Below are the code and all the weights of a small trained network. Each question names an input and a class and asks about switching units off, where a switched-off unit gives its printed mean instead of its output.

import numpy as np


def w(rows, s, z=0):
    codes = np.array(rows[::2]) - 128.0
    scale = np.full(codes.shape[1], s)
    scale[-1] = z or s
    return codes * scale


def norm(h):
    return h / np.sqrt((h * h).mean(-1, keepdims=True) + 1e-5)


def f(y):
    return np.maximum(y, 0)


def log_softmax(a):
    a = a - a.max(-1, keepdims=True)
    return a - np.log(np.exp(a).sum(-1, keepdims=True))


def net(x, mask):
    res = np.array(x, float).reshape(1, 4) / 4 @ E
    u = 0
    for l in range(2):
        y = f(norm(res) @ A[l][:, :-1].T + A[l][:, -1])
        res = res + np.where(mask[u : u + 5], y, B[l][:, -1]) @ B[l][:, :-1]
        u += 5
    return log_softmax(norm(res)[-1] @ U[:, :-1].T + U[:, -1])


A, B = {}, {}
E = w([
[4,238,117,115,158],'x0',
[87,77,96,122,185],'x1',
[120,106,74,68,198],'x2',
[69,84,170,26,63],'x3',
],0.0038)
A[0] = w([
[55,211,100,167,180,151],'L0N1',
[156,184,107,90,112,15],'L0N2',
[107,86,134,146,130,201],'L0N3',
[173,99,172,121,5,254],'L0N4',
[131,153,165,141,104,122],'L0N5',
],0.015,0.00091)
B[0] = w([
[85,224,214,42,145,254],'L0N1',
[84,203,135,154,131,153],'L0N2',
[57,157,94,167,156,156],'L0N3',
[36,255,254,45,232,249],'L0N4',
[111,203,116,65,187,164],'L0N5',
],0.0076,0.009)
A[1] = w([
[211,233,142,175,106,106],'L1N1',
[133,138,215,226,116,168],'L1N2',
[128,113,139,145,97,52],'L1N3',
[51,113,149,17,122,189],'L1N4',
[103,252,187,141,77,250],'L1N5',
],0.011,0.0014)
B[1] = w([
[236,173,253,154,24,155],'L1N1',
[191,160,171,43,58,141],'L1N2',
[226,216,92,114,96,128],'L1N3',
[82,241,221,52,202,241],'L1N4',
[6,43,179,67,228,253],'L1N5',
],0.0063,0.015)
U = w([
[96,99,62,152,65,14],'0',
[103,100,60,161,41,1],'1',
[63,198,221,70,185,213],'2',
[234,137,150,177,70,66],'3',
[168,81,2,203,177,145],'4',
],0.0099,0.0038)

Each question gives the input, the list of numbers given to net, and the class t.
The units are the neurons (one row each of A and B). Each row of codes is followed by its name. A weight is (code - 128) times the scale printed after its matrix; where a second scale follows, it is the last column's (A, B and U).
mask holds one flag per neuron, layer by layer. A switched-off neuron (its flag False) gives its mean, the last column of its row in B, instead of its output. The means were averaged over made-up inputs and are rounded, as every weight is.
A unit's drop is (log p(t) with every unit on - log p(t) with that unit switched off) / (log p(t) with every unit on - log p(t) with every unit switched off).
The circuit of an input: a set's keep is (log p(t) with only the set's units on - log p(t) with every unit switched off) / (log p(t) with every unit on - log p(t) with every unit switched off). Starting from all 10 units, units are removed one at a time, each time the one whose removal leaves the highest keep (on an exact tie, the one counted first), for as long as the keep stays at least 0.8.
circuit, biggest first: the units of the circuit, biggest drop first
unit that matters most: the unit with the biggest drop
top k neurons: the k neurons with the biggest drops, biggest first
drop when u is switched off: that unit's drop, to one decimal
input [-5,8,6,-7], class 4: unit that matters most : L0N4
input [-3,-1,8,-8], class 3: top 4 neurons : [L0N4; L1N5; L1N4; L0N1]
input [-6,-1,6,-3], class 4: top 4 neurons : [L0N1; L0N4; L1N4; L1N5]
input [-6,3,1,-8], class 3: top 3 neurons : [L0N4; L1N5; L1N4]
input [-3,-1,-1,-5], class 3: top 3 neurons : [L0N1; L0N4; L1N1]
input [-2,5,4,-2], class 4: top 3 neurons : [L0N1; L0N4; L1N4]
input [-5,4,1,-4], class 4: circuit, biggest first : [L0N1; L0N4; L1N4; L1N5]
input [-2,1,-1,-4], class 3: top 3 neurons : [L0N4; L0N1; L1N5]
input [-7,1,7,-4], class 4: drop when L0N1 is switched off : 0.8
input [-4,7,7,-6], class 4: drop when L1N5 is switched off : 0.1
